In the rows, 128 means zero.
Here are made-up objects, facts about them, and rows of numbers that follow some of those facts. Name the object behind each unnamed row.

Some rows with their names:
[136 115 106 156 160 137 194 113 144 110  69 153 170 131  84 136 135 140
 106 153 126  64 128 131 108 135 129 190  86 120] -> plene
[136 132 116 175 182 119 165 129 171 147  76 146 155 107  94 130 166 175
 143 138 125 110 125 158  90 133 135 170 127 118] -> subutras
[141 166  79 159 176 114 146 144 116 115 142 126 150 112 118 157 146 124
 118 131 136  79 119 190 107 105  84 156  57 161] -> vabo
[129 139 117 169 171 136 148 143 121 105 140 123 166  98 111 142 153 129
 113 132 102  83 146 176 101  97  80 155  49 151] -> bima
[137 129  80 134 187 131 185 137 148 136 118 140 158 114  89 145 166 152
 136 133 161  82 119 159  98 142 135 183 119 101] -> todor
[135 139 123 167 162 122 156 132 153 162  98 139 159 116 114 133 153 179
 157 130 127  96 120 153  98 146 141 175 116 109] -> fleketi
[128 143  90 129 189 149 155 143 181 186 134  82 183 143 129 104 170 210
 126 125 132 144 119 197  87 133  95 142 101  93] -> raklu
[134 146 128 169 142 133 178 129 145 152  83 149 166 140 109 128 155 174
 160 160 127  97 110 128  78 164 156 189 117 145] -> vupok
[136 135  82 135 182 137 197 139 155 123 125 148 159 114  81 148 170 155
 132 139 168  92 118 155  86 136 122 185 124 119] -> pogan
[135 150  66 159 117 155 188 145 133 149  61 143 156 173 113 122 133 179
 124 106 105  96 113 120  88 138 167 163  95 136] -> stokuver
[126 128 138 169 170 130 164 123 162 145  92 147 166 114 106 119 134 171
 124 146 124  98 130 156 113 149 101 182 122 103] -> flubi
[137 156 102 176 154 122 175 131 135 137  58 158 152 124 100 139 141 157
 141 145 121  77 117 135 103 154 156 174 116 140] -> stubu
[117 170 134 188 154 125 136 153 113 125 135 134 161  92 126 131 135 137
 122 133  98  94 142 175 110 122  60 153  78 162] -> gumestek
[129 120 133 172 185 128 166 125 173 140  81 145 164 109  97 122 139 167
 121 142 115 103 136 163 114 142 115 178 121 106] -> gustum
[136 135 122 136 211 132 163 119 181 159 156 100 190 111 111 129 193 188
 135 173 168 120 118 200  75 126  64 165  90  92] -> trisuke
[128 189  88 167 169 117 135 179  95 138 143 128 145  86 122 148 156 128
 151 106 115  86 136 190 110 140  99 144 102 160] -> vudri
[138 161  92 175 132 133 186 136 105 104  96 157 155 127  99 153 157 138
 132 144 123  67 117 125  76 116 114 173  68 180] -> zatun
[130 184  93 188 143 114 178 139 113 117  68 168 144 107 101 146 139 141
 126 154 118  82 117 138  96 136 103 162 103 181] -> ruzil

How the objects are related:
skavi 613 <- sketo,vadres,flotrim,piplor,klagrar,rutam,nonis,nubeklal,brapli,nalu,plaplos,klutik,flebre,brirel,feplom,keben,zefel,saklu,fenam,drivem,lemir,kufume,guziklor,skizum,plani,vagrin,roflan,vefus,trisuke,trumak,draze,letor,tarum,plisil,gadrar,klugro,stetrel,ziskek,grubam,bosugro,tapani,roklok,flodru,trister,sofi,tumuski,bima,keklir,dagus,zubrotu,mukes,fovus,klifi,bridus,skeba,dogipel,neto,tronim,dutrak,stobro,sobrel,brigum,pufu,fluske,bostus,kibal,flustom,klezek,trubrur,gusi,dreflir,zatun,skunizur,kloflek,fostam,tratrotik,pogan,debon,fuva,tezi,luklar,plene,todor,plepin,vabo,boduvo
skavi 826 <- dristun,sigu,droska,sovon,degren,kleram,rigrur,flaka,raklu,tatugor,flikin,fulo,kodri,bruklal,grugrur,dragres,skomos,lubrir,setro,plogrem,britro,bagin,stuklun,flipuri,brelok,zovik,plustamu,kudrel,riklorus,kligir,fuzom,dugu,gripon,tegun,dreplen,fuli,fatek,gono,klivim,vofir,breskos,vumar,stedrom,giti,zito,rekim,defe,klabari,monun,sustis,stokuver,vokor,seski,klivu,driduk,klifavam,gistas,brubosuk,megral,suklok,konol,ruki,tadro,druzuflu,sopo
skavi 231 <- plutri,trerepes,kiklok,guklok,subutras,sketak,grubrokon,gustum,genek,drifo,fizar,geflel,vupok,klostos,truste,stimum,nugrur,bivokul,skadom,vebran,zirar,fadran,fleketi,klisti,gumestek,ruzil,mostos,fogus,klizuk,plaskil,panuplus,kidreklo,dreni,dreri,fleklor,redram,flubi,vudri,zatemu,gukeru,stubu
[sketo,nalu,sketak,fulo,genek,skomos,plani,zovik,trumak,bivokul,draze,klugro,dugu,klivim,zirar,fleketi,defe,dagus,ruzil,vokor,mostos,stobro,fleklor,skunizur,druzuflu,zatemu,stubu,boduvo] noklal c
[vadres,dristun,flotrim,trerepes,guklok,sovon,degren,kleram,subutras,klagrar,flaka,raklu,klutik,grubrokon,flikin,feplom,zefel,kodri,saklu,grugrur,lubrir,drivem,setro,kufume,vupok,plogrem,stimum,roflan,brelok,kudrel,trisuke,letor,tarum,stetrel,skadom,dreplen,bosugro,stedrom,giti,roklok,sofi,zito,rekim,klabari,stokuver,seski,bridus,fogus,klivu,driduk,tronim,sobrel,brigum,pufu,fluske,dreni,bostus,kibal,flustom,brubosuk,gusi,konol,ruki,zatun,fostam,tratrotik,debon,fuva,luklar,sopo,gukeru] noklal a
[sigu,nonis,nubeklal,plaplos,tatugor,flebre,dragres,geflel,truste,nugrur,kligir,vebran,vofir,vumar,flodru,zubrotu,mukes,sustis,dogipel,panuplus,kidreklo,klezek,redram,kloflek,vabo] noklal d
[droska,plutri,piplor,brapli,gustum,bruklal,fizar,britro,skizum,klostos,stuklun,vefus,flipuri,plustamu,riklorus,fuzom,gripon,ziskek,fuli,breskos,fadran,tapani,trister,klisti,bima,keklir,gumestek,monun,fovus,skeba,klizuk,klifavam,plaskil,dutrak,gistas,trubrur,flubi,tadro,tezi,plene,plepin] noklal b
[kiklok,rigrur,rutam,brirel,keben,drifo,fenam,lemir,guziklor,vagrin,bagin,plisil,gadrar,tegun,fatek,grubam,gono,tumuski,klifi,neto,dreri,megral,dreflir,suklok,vudri,pogan,todor] noklal e
sketo detror: trumak,lubrir,draze,giti,pufu
vadres detror: droska
dristun detror: keklir,plutri,plogrem
nubeklal detror: rutam,degren
nalu detror: klugro,giti,riklorus,pufu
tatugor detror: trerepes,klizuk
flebre detror: trumak,vagrin,giti,tapani
flikin detror: trumak,bagin,flaka
genek detror: kidreklo,trister
kodri detror: flotrim,klutik
saklu detror: skizum,fovus
bruklal detror: fatek
dragres detror: breskos,rekim
skomos detror: trumak
fenam detror: vumar,breskos,draze
drivem detror: sovon
geflel detror: konol,dreplen
lemir detror: grubam
kufume detror: fostam,gustum
vupok detror: tumuski,bosugro
britro detror: neto
klostos detror: ruzil,sigu,degren
plani detror: tronim,ruzil,dreri,sobrel
stuklun detror: sovon,plogrem
roflan detror: grubrokon,mukes,brapli
vefus detror: redram
brelok detror: zatemu,panuplus
zovik detror: rigrur,druzuflu
plustamu detror: zatemu
kudrel detror: tapani
nugrur detror: klugro,dreplen
letor detror: sobrel
tarum detror: kleram
fuzom detror: stetrel
dugu detror: gukeru
gripon detror: mukes,grubam
skadom detror: skizum
fuli detror: flotrim
zirar detror: plutri
vofir detror: plene
fadran detror: skizum,sigu,klizuk
fleketi detror: flipuri
stedrom detror: flubi,tezi,tumuski
flodru detror: tronim,nonis,pogan
klisti detror: stetrel
zito detror: lubrir,gono
bima detror: zatemu,gustum
defe detror: redram,klifi
dagus detror: drifo,fuva
zubrotu detror: klagrar,trubrur
gumestek detror: klivim,fuva
klabari detror: bosugro
stokuver detror: guklok
vokor detror: roklok,plogrem,kleram
bridus detror: zatemu,trumak,trerepes,plogrem,subutras
skeba detror: sovon,pogan,sofi
mostos detror: kidreklo,trister,vagrin
fogus detror: todor
dogipel detror: tronim,zefel,fleklor
klifavam detror: kloflek,feplom
plaskil detror: driduk,setro
dutrak detror: flotrim,klutik
brigum detror: trumak
fluske detror: truste
dreni detror: giti
bostus detror: drifo,keben,sustis,trisuke
flustom detror: subutras,kleram,bivokul
klezek detror: trister,gadrar,tapani
brubosuk detror: vebran,pufu
megral detror: breskos,trister
gusi detror: vebran
dreflir detror: fostam
suklok detror: breskos,klugro
zatun detror: ruzil
skunizur detror: sketak
vudri detror: plene,stubu
tadro detror: drifo,sobrel,bosugro
debon detror: flipuri,dreplen
sopo detror: klivim,sofi
[sketo,kiklok,guklok,rigrur,nonis,flaka,sketak,flebre,flikin,saklu,grugrur,drifo,plani,trumak,nugrur,letor,gadrar,dugu,zirar,zito,keklir,seski,bostus,redram,kloflek,fostam,boduvo] popos h
[vadres,sigu,trerepes,klagrar,brapli,fizar,geflel,plustamu,bivokul,stetrel,dreplen,fatek,klisti,stokuver,flustom,trubrur,konol,skunizur,plene,stubu] popos i
[dristun,flotrim,sovon,nalu,keben,bruklal,skomos,drivem,guziklor,britro,klostos,stuklun,fuzom,klugro,gripon,ziskek,tegun,grubam,klivim,vumar,roklok,bima,defe,gumestek,monun,bridus,klizuk,dutrak,fluske,dreni,gistas,kibal,vudri,druzuflu,fuva,vabo] popos g
[droska,degren,piplor,subutras,rutam,plaplos,klutik,gustum,feplom,fenam,lemir,kufume,vagrin,truste,stimum,roflan,vefus,flipuri,riklorus,draze,tarum,plisil,gono,fleketi,tapani,stedrom,trister,zubrotu,klabari,vokor,klifi,skeba,mostos,fogus,klivu,dogipel,klifavam,tronim,plaskil,panuplus,stobro,pufu,klezek,brubosuk,dreri,megral,gusi,dreflir,ruki,flubi,pogan,tadro,debon,luklar,todor,zatemu,gukeru] popos f
[plutri,kleram,grubrokon,brirel,fulo,zefel,bagin,zovik,kudrel,fuli,rekim,ruzil,driduk,kidreklo,fleklor,suklok,zatun,tezi] popos l
[nubeklal,tatugor,genek,kodri,setro,vupok,skizum,skadom,vebran,vofir,sofi,dagus,mukes,fovus,neto,sopo,plepin] popos j
[raklu,dragres,lubrir,plogrem,brelok,trisuke,kligir,breskos,bosugro,fadran,giti,flodru,tumuski,sustis,sobrel,brigum,tratrotik] popos k

Rows to name:
No name comes twice in this set of rows, the named rows included.
[124 181  98 189 154  95 127 148 108 144 119 128 156  81 119 136 152 150
 150 123  98 100 132 172  94 111  89 143  74 157] -> dreni
[135 105 123 141 163 145 194 109 154 122  85 144 180 142  88 127 142 154
 124 167 127  83 124 130  92 146 147 201  91 119] -> plepin
[137 173  61 144 189 117 160 159 103 118 137 127 154  85 100 156 165 121
 122 125 145  71 135 194 111 124  82 144  84 142] -> grubam
[131 136 114 159 144 117 170 121 146 157  79 147 165 134 101 126 145 170
 170 153 114 100 113 129  81 157 181 188 108 135] -> genek
[126 122  99 146 138 167 173 141 162 155 100 125 168 163 125 108 120 189
 108 100 104 112 129 145 109 132 131 167  99 100] -> klifavam
[124 180  17 142 110 132 176 167  89 140  94 144 144 144 108 126 117 145
 132  80  97  97 121 125 101 133 161 153  91 162] -> suklok
[143 123 105 139 157 136 189 122 148 123 104 149 162 164 104 145 142 152
 143 155 146  91 100 138  80 145 171 207  88 151] -> nubeklal
[150 121  87 137 183 124 191 113 156 129  79 142 160 155  94 144 142 147
 128 164 152  81 102 152 103 153 169 197  96 128] -> mukes
[129 183  64 163 139 147 148 169 111 147 119 111 153 136 137 131 140 163
 112  89  96 102 125 175  99 111  94 121  67 158] -> defe
[126 156  97 154 167 126 178 151 149 145 114 155 151 105 101 134 155 164
 148 135 152 105 118 155  98 158 118 180 148 125] -> dreri
[141 133 106 159 173 134 194 117 166 124 103 148 168 125  90 144 172 175
 123 159 163  93 113 146  78 122  93 183 103 115] -> tronim
[140 138 106 162 180 111 155 131 164 150  96 143 148 127 116 136 133 163
 136 137 140  99 108 174 117 148 136 183 122 119] -> truste
[139 116  99 144 161 120 161 120 155 139 132 140 157 142 111 142 141 161
 151 128 145  93 107 152  91 117 146 198  83 115] -> klezek

Now the same objects, written a new way:
Some objects and their rows:
[163 120 108 136  88  65 151 175 117 116 142 111 135 158  75 153 150 138
 157  98 125 131 138 120 106 109 147 139 125 118 151] -> nalu
[121 134 166 114 151 147 140 102 146 142 125 148 115 134 131 112  97 112
 106 150 140 120 126 119 162 131 125 136 144 119 116] -> trerepes
[114 115 101 129  91  83 166 151 147 122  88 120 148 131 155 130  61 163
 137 135 122 118 137 155 123 102  84 139 120 134 180] -> todor
[ 98 124 117 113 119 125 156  94 134 158 126 120 140 116 194 113 141 184
  59 159 142 131 158 105 108 101 117 107 119 146  63] -> sobrel
[159 136 133 128 110 108 118 142  84 139 146 128 134 167 121 124 215 154
  81 123 130 133 148 110 112 130 168 121 139 153  50] -> zatun
[141 135 153 133 118 163  88 119 137 131 116 137 115 117 141 117  90 109
 130 145 130 123 137 152 121 145 145 143 146 133  91] -> setro
[ 81 123 104 129 148 162 139 115 151  96 127 117 139 139 115 147  88  91
 177 132 123 122 103 143 143 134  87 120 111 105 214] -> plaskil
[135 116 125 127 108 111 147 117 122 141 116 122 133 132 152 109 115 154
  78 136 132 121 136 155 109 123 130 124 136 139  82] -> stetrel
[123 128 169 129 169 164  96  99 103 142 157 147 125 137 103  98 210 103
  97 123 141 121 135 120 129 166 163 112 139 130  72] -> sketak
[139 126 141 117 124  94 110 122  77 157 145 128 138 130 117 125 150 144
  65 114 133 135 142 120  97 136 205 107 138 135  70] -> gadrar
[114 126 134 133 110 143 156 129 163 110 103 130 133 126 132 122  47 126
 167 154 134 103 138 133 141 114  60 150 130 124 184] -> gukeru
[125 137 131 139 122 139 131 146 174 116  92 139 132 103 159 122  69 138
 174 157 130 115 139 125 144 101  64 163 119 124 152] -> degren
[148 125  99 118 117 123 116 107  95 128 115 106 123 168 149 122 142 146
  94 123 126 144 116 122 126 147 129 135 141 133  99] -> nubeklal
[105 116 115 116 116 115 174  80 145 152 148 113 126 101 183 125 125 170
  57 150 131 124 154 120 100 114 121  92 133 139  88] -> tratrotik
[133 137 141 120 110 164  97 107 118 119 130 127 123 163 125 127 126 115
 121 149 141 114 142 119 131 158 130 133 152 128 110] -> vupok
[148 125 145 128 122 106 131 123  92 154 139 138 131 139 131 103 173 141
  52 118 130 130 139 136 110 136 178 114 147 146  45] -> fostam
[110 112 111 115 137 131 113 123  94 125 111 125 149 167 139 132 139 114
  90 118 121 155  82 173 123 142 176 123 121 120 111] -> fovus
[132 130 126 137 104 138 144 139 175 112 113 127 117  97 144 136  57 129
 177 153 126 116 139 135 137 109  62 157 126 127 173] -> klivu

Name these rows:
No name comes twice in this set of rows, the named rows included.
[116 123 117 130 149 119 108 135  78 137 142 132 151 155 114 120 208 130
  84  97 125 153 110 141 118 147 204 105 114 139  73] -> tezi
[141 141 157 133 141 169  75 101 119 143 170 143 105 106 120 120 207  92
 103 122 128 135 132 117 122 165 171  98 138 137  58] -> dugu
[105 137 163 113 161 162 144  78 181 158 135 144 105  63 175 114 111 127
  88 163 131 129 135 112 153 111  98 111 131 123  89] -> plogrem
[175 154 147 142 122 120 121 166 153 117 142 146 116 129  89 142 148 114
 181 121 115 119 127 109 153 100 108 145 139 129 150] -> dristun
[ 99 121  77 115 128 105 159 137 150 105 113 104 151 160 144 161 114 137
 138 131 113 152  84 138 141 104 100 116 106 114 185] -> skeba
[118 111  93 134 109  95 172 141 152 116 105 113 144 141 147 128  96 149
 144 132 123 128 122 149 120 105  75 139 117 123 167] -> stobro
[146 139 180 127 142 154  91 111 125 155 162 152 101  96 120 123 170 110
 101 132 133 128 145 113 131 144 180 120 147 132  54] -> flaka
[100 134 139 122 139 170 135  76 170 148 160 128 103  56 175 130 121 136
  99 161 131 123 157 114 124 132 115  99 134 134  88] -> raklu
[158 140 143 141 129 116 115 164 147 119 137 142 114 127  74 146 144 106
 189 113 121 129 127 114 144 119 117 155 126 108 158] -> skomos
[ 85 138  95 127 137 170 109 131 166 100 119 124 131 119 140 164 121 108
 188 141 122 142 103 121 144 127  89 126  99 118 179] -> tadro
[108 125 154 119 162 152 122  96 134 138 136 144 126 136 130 110 136 103
 111 138 133 126 114 124 152 145 120 124 140 104 122] -> bivokul
[115 118 121 100 116 109 181  72 156 159 152 108 116 107 166 138 117 168
  59 154 128 136 145 109 118 105 126  99 142 123 101] -> brigum

